Below are the code and all the weights of a small trained network. Each question names an input and a target symbol and asks about switching units off, where a switched-off unit gives its printed mean instead of its output.

import numpy as np


def w(rows, s, z=0):
    codes = np.array(rows[::2]) - 128.0
    scale = np.full(codes.shape[1], s)
    scale[-1] = z or s
    return codes * scale


def f(y):
    return np.maximum(y, 0)


def softmax(a):
    e = np.exp(a - a.max(-1, keepdims=True))
    return e / e.sum(-1, keepdims=True)


def log_softmax(a):
    a = a - a.max(-1, keepdims=True)
    return a - np.log(np.exp(a).sum(-1, keepdims=True))


def net(x, mask):
    ids = ['Ωαζμτψ'.index(c) for c in x.split()]
    T = len(ids)
    res = E[ids] + P[:T]
    u = 0
    for l in range(2):
        r = res
        for j in range(2):
            rows = slice(4 * j, 4 * j + 4)
            q, k, v = (r @ M[l][rows].T for M in (Q, K, V))
            z = softmax(np.where(np.tri(T) > 0, q @ k.T / 4**0.5, -1e9)) @ v
            o = O[l][rows]
            res = res + np.where(mask[u + j], z, o[:, -1]) @ o[:, :-1]
        u += 2
        y = f(res @ A[l][:, :-1].T + A[l][:, -1])
        res = res + np.where(mask[u : u + 12], y, B[l][:, -1]) @ B[l][:, :-1]
        u += 12
    return log_softmax(res[-1] @ U[:, :-1].T + U[:, -1])


Q, K, V, O, A, B = {}, {}, {}, {}, {}, {}
E = w([
[129,31,187,134,49,178,147],'Ω',
[171,148,137,25,196,122,131],'α',
[161,20,163,193,174,113,94],'ζ',
[91,146,192,99,208,200,104],'μ',
[110,133,114,187,189,75,181],'τ',
[253,143,143,146,115,142,121],'ψ',
],0.012)
P = w([
[144,148,255,145,44,63,82],'0',
[148,101,164,109,95,78,119],'1',
[145,93,142,125,130,86,96],'2',
[145,91,126,139,147,94,89],'3',
[141,89,104,140,144,135,106],'4',
[146,92,93,135,134,147,113],'5',
[133,97,82,137,145,161,127],'6',
[146,119,64,134,113,170,121],'7',
[131,97,69,143,164,184,133],'8',
[119,117,43,135,105,181,141],'9',
[148,87,63,135,194,186,87],'10',
[143,107,39,130,140,179,126],'11',
[154,95,43,124,181,185,88],'12',
],0.0068)
Q[0] = w([
[150,173,254,144,95,141,155],'0.h1',
[132,49,218,138,134,129,174],'0.h1',
[151,121,185,152,82,19,165],'0.h1',
[193,128,149,117,134,159,47],'0.h1',
[125,61,129,179,74,56,111],'0.h2',
[97,179,63,141,122,128,37],'0.h2',
[143,138,157,92,198,87,153],'0.h2',
[218,39,161,140,202,132,151],'0.h2',
],0.0094)
K[0] = w([
[247,140,160,159,99,142,68],'0.h1',
[108,70,179,124,112,88,69],'0.h1',
[157,166,227,136,168,88,100],'0.h1',
[108,184,78,81,67,230,54],'0.h1',
[192,52,94,143,80,51,158],'0.h2',
[71,187,128,77,227,230,164],'0.h2',
[91,254,79,80,158,81,162],'0.h2',
[124,136,46,218,48,81,111],'0.h2',
],0.0078)
V[0] = w([
[65,121,221,76,96,236,76],'0.h1',
[86,53,147,34,93,138,40],'0.h1',
[202,108,173,192,130,125,141],'0.h1',
[66,211,86,185,153,88,50],'0.h1',
[71,121,206,69,120,255,126],'0.h2',
[84,119,190,156,181,34,218],'0.h2',
[67,66,146,114,64,172,113],'0.h2',
[119,104,180,137,210,191,195],'0.h2',
],0.0047)
O[0] = w([
[136,174,142,157,120,31,112,193],'0.h1',
[118,225,143,153,109,89,123,163],'0.h1',
[118,157,74,106,148,149,95,247],'0.h1',
[156,88,176,105,124,138,121,5],'0.h1',
[254,31,111,172,208,95,196,147],'0.h2',
[206,74,197,69,108,119,136,118],'0.h2',
[221,108,176,187,182,113,162,85],'0.h2',
[206,123,149,157,161,136,119,196],'0.h2',
],0.0077,0.0022)
A[0] = w([
[206,157,109,160,126,58,175,147],'0.n1',
[46,190,133,162,179,69,211,73],'0.n2',
[127,135,15,126,103,141,147,118],'0.n3',
[136,122,138,154,68,109,220,98],'0.n4',
[4,255,168,153,159,148,124,119],'0.n5',
[128,40,125,146,69,149,83,115],'0.n6',
[129,194,134,43,134,110,148,93],'0.n7',
[36,101,115,160,112,75,86,140],'0.n8',
[180,13,166,113,121,212,116,154],'0.n9',
[75,52,120,93,149,85,220,117],'0.n10',
[51,173,198,126,130,98,197,3],'0.n11',
[117,183,72,222,153,62,164,94],'0.n12',
],0.0086,0.011)
B[0] = w([
[112,101,169,84,97,146,127,219],'0.n1',
[58,94,77,40,50,116,103,135],'0.n2',
[155,178,105,177,160,141,153,163],'0.n3',
[111,86,117,91,188,143,100,134],'0.n4',
[77,68,218,83,178,93,120,146],'0.n5',
[86,138,79,137,78,132,98,158],'0.n6',
[147,103,73,144,118,79,148,148],'0.n7',
[127,141,146,157,103,67,157,151],'0.n8',
[81,174,78,146,100,105,113,254],'0.n9',
[143,200,116,146,130,184,109,141],'0.n10',
[4,252,32,80,149,92,161,128],'0.n11',
[97,128,196,144,89,89,156,144],'0.n12',
],0.011,0.0053)
Q[1] = w([
[100,107,231,5,51,90,35],'1.h1',
[163,200,170,192,116,248,180],'1.h1',
[36,141,217,68,80,115,127],'1.h1',
[229,130,25,195,192,91,6],'1.h1',
[178,169,178,194,117,226,218],'1.h2',
[61,181,157,171,137,99,56],'1.h2',
[202,146,1,204,142,153,172],'1.h2',
[232,52,61,120,32,140,93],'1.h2',
],0.0078)
K[1] = w([
[182,116,242,134,109,1,68],'1.h1',
[78,51,29,109,204,24,111],'1.h1',
[151,118,186,108,130,100,105],'1.h1',
[183,63,99,218,125,160,254],'1.h1',
[48,75,31,164,151,158,83],'1.h2',
[223,164,180,159,81,226,78],'1.h2',
[61,101,8,60,218,249,208],'1.h2',
[84,176,207,177,151,141,225],'1.h2',
],0.0073)
V[1] = w([
[143,174,116,42,120,133,162],'1.h1',
[23,105,127,113,119,97,223],'1.h1',
[72,177,202,140,222,145,142],'1.h1',
[107,111,60,104,188,38,127],'1.h1',
[54,139,136,128,156,78,222],'1.h2',
[160,156,106,190,60,57,192],'1.h2',
[254,123,112,33,92,144,119],'1.h2',
[129,116,86,84,140,74,89],'1.h2',
],0.0088)
O[1] = w([
[2,119,163,61,120,105,216,136],'1.h1',
[138,78,98,79,137,30,70,6],'1.h1',
[5,59,122,162,171,195,114,68],'1.h1',
[203,52,68,55,55,141,99,104],'1.h1',
[60,90,121,102,207,59,114,22],'1.h2',
[165,180,63,82,89,24,78,120],'1.h2',
[176,131,59,88,44,173,253,234],'1.h2',
[203,38,32,131,106,194,45,202],'1.h2',
],0.0078,0.0024)
A[1] = w([
[102,228,118,95,95,210,124,174],'1.n1',
[99,75,129,182,110,4,156,147],'1.n2',
[148,198,131,234,164,183,87,114],'1.n3',
[100,92,213,117,121,83,121,34],'1.n4',
[164,155,134,32,214,115,182,127],'1.n5',
[97,84,192,191,180,38,89,151],'1.n6',
[142,2,142,102,136,37,190,118],'1.n7',
[120,208,58,143,212,166,125,79],'1.n8',
[55,133,191,150,61,83,195,54],'1.n9',
[93,73,93,228,47,107,135,103],'1.n10',
[36,134,179,42,51,185,94,79],'1.n11',
[175,79,99,63,177,159,146,2],'1.n12',
],0.0079,0.0077)
B[1] = w([
[126,55,131,148,126,90,164,254],'1.n1',
[134,200,108,133,91,161,121,155],'1.n2',
[163,119,103,166,89,134,111,202],'1.n3',
[86,151,135,111,175,83,108,132],'1.n4',
[154,155,170,151,121,130,114,167],'1.n5',
[177,157,90,103,118,157,117,158],'1.n6',
[106,169,122,69,155,188,94,141],'1.n7',
[149,114,141,150,80,83,121,164],'1.n8',
[107,241,95,132,44,124,46,147],'1.n9',
[195,186,164,69,106,153,131,173],'1.n10',
[111,208,213,142,172,84,75,146],'1.n11',
[103,118,67,249,47,168,68,136],'1.n12',
],0.012,0.0085)
U = w([
[164,152,254,85,134,48,159,146],'Ω',
[146,78,116,40,153,157,206,223],'α',
[136,98,32,183,138,146,142,3],'ζ',
[100,117,209,172,170,224,141,144],'μ',
[18,111,61,121,130,29,124,147],'τ',
[111,76,157,168,103,37,203,127],'ψ',
],0.0065,0.005)

Each question gives the input, a string of symbols that net reads in full, and the target symbol t.
The units are the heads (4 rows each of Q, K, V and O) and the neurons (one row each of A and B). Each row of codes is followed by its name. A weight is (code - 128) times the scale printed after its matrix; where a second scale follows, it is the last column's (O, A, B and U).
mask holds one flag per unit, layer by layer, with each layer's heads first. A switched-off unit (its flag False) gives its mean, the last column of its rows in O or B, instead of its output. The means were averaged over made-up inputs and are rounded, as every weight is.
A unit's drop is (log p(t) with every unit on - log p(t) with that unit switched off) / (log p(t) with every unit on - log p(t) with every unit switched off).
The circuit of an input: a set's keep is (log p(t) with only the set's units on - log p(t) with every unit switched off) / (log p(t) with every unit on - log p(t) with every unit switched off). Starting from the 12 units with the biggest drops (on a tie, the unit counted first), units are removed one at a time, each time the one whose removal leaves the highest keep (on an exact tie, the one counted first), for as long as the keep stays at least 0.8.
units of the circuit, in order: the units of the circuit, biggest drop first
most important unit: the unit with the biggest drop
k most important neurons: the k neurons with the biggest drops, biggest first
top k neurons in layer l: the k neurons of layer l with the biggest drops, biggest first
which heads matter: for each layer, one digit per head in row order, 1 if its drop is at least 0.15 and else 0, layers parted by /
drop when u is switched off: that unit's drop, to one decimal
input α ψ μ ψ μ τ μ ψ ψ μ Ω, target Ω: units of the circuit, in order => [1.n10 1.n11 0.n6]
input μ μ α, target μ: units of the circuit, in order => [1.h1 1.h2]
input ψ τ ψ α τ τ μ τ τ ζ α α, target τ: units of the circuit, in order => [1.h2 1.n10]
input μ ψ ψ ζ μ μ μ, target ζ: units of the circuit, in order => [0.h2 1.n3 1.h1 0.n1]
input α μ ζ ψ ψ ψ ψ, target ψ: most important neuron => [1.n1]
input Ω ζ ζ Ω α Ω ζ μ, target Ω: units of the circuit, in order => [0.n5 1.h2]
input ψ ζ α ψ ψ ψ τ ψ ψ ψ μ ζ α, target ψ: which heads matter => 00 / 10
input α Ω ψ Ω α τ, target Ω: top 2 neurons in layer 0 => [0.n12 0.n1]
input Ω μ ψ ψ μ ζ, target Ω: units of the circuit, in order => [1.n10 0.h1 0.n8]
input ψ μ α τ μ Ω ζ μ μ ψ ψ ψ μ, target ζ: 3 most important neurons => [1.n3 0.n1 0.n9]
input τ α ψ α ψ μ μ τ μ μ Ω, target Ω: which heads matter => 01 / 00
input Ω α α α Ω α ζ ψ τ α, target ζ: 2 most important neurons => [1.n12 0.n7]
input ψ ψ μ τ, target Ω: which heads matter => 01 / 01
input ψ α ψ, target α: which heads matter => 10 / 01
input τ ψ ζ ψ α α α τ, target α: which heads matter => 10 / 11
input α ψ α ζ ζ α, target ζ: 3 most important neurons => [1.n12 0.n7 0.n1]
input α ψ μ ψ ψ ψ ψ, target ψ: 3 most important neurons => [1.n1 1.n8 0.n3]
input μ μ ζ Ω α α ψ ψ ψ α, target ψ: top neuron in layer 1 => [1.n1]
input μ μ ζ, target μ: which heads matter => 00 / 10
input μ ζ ψ ψ ψ μ, target ψ: most important unit => 0.h2
input μ τ ψ ψ α ψ ψ ψ ψ ψ μ, target ψ: top 2 neurons in layer 0 => [0.n9 0.n1]
input α α μ ζ α ζ, target α: which heads matter => 00 / 11
input μ Ω ψ ψ ζ, target Ω: which heads matter => 10 / 01
input α μ ψ α ψ ψ τ τ τ α, target τ: top 2 neurons in layer 0 => [0.n7 0.n1]
input ψ μ α ψ μ ψ, target μ: drop when 0.n9 is switched off => 0.3
input μ ζ ψ τ ζ μ ψ μ μ α μ τ, target μ: drop when 0.n9 is switched off => 0.2
input α τ ψ α α ψ α ψ τ, target α: drop when 1.n1 is switched off => 0.0
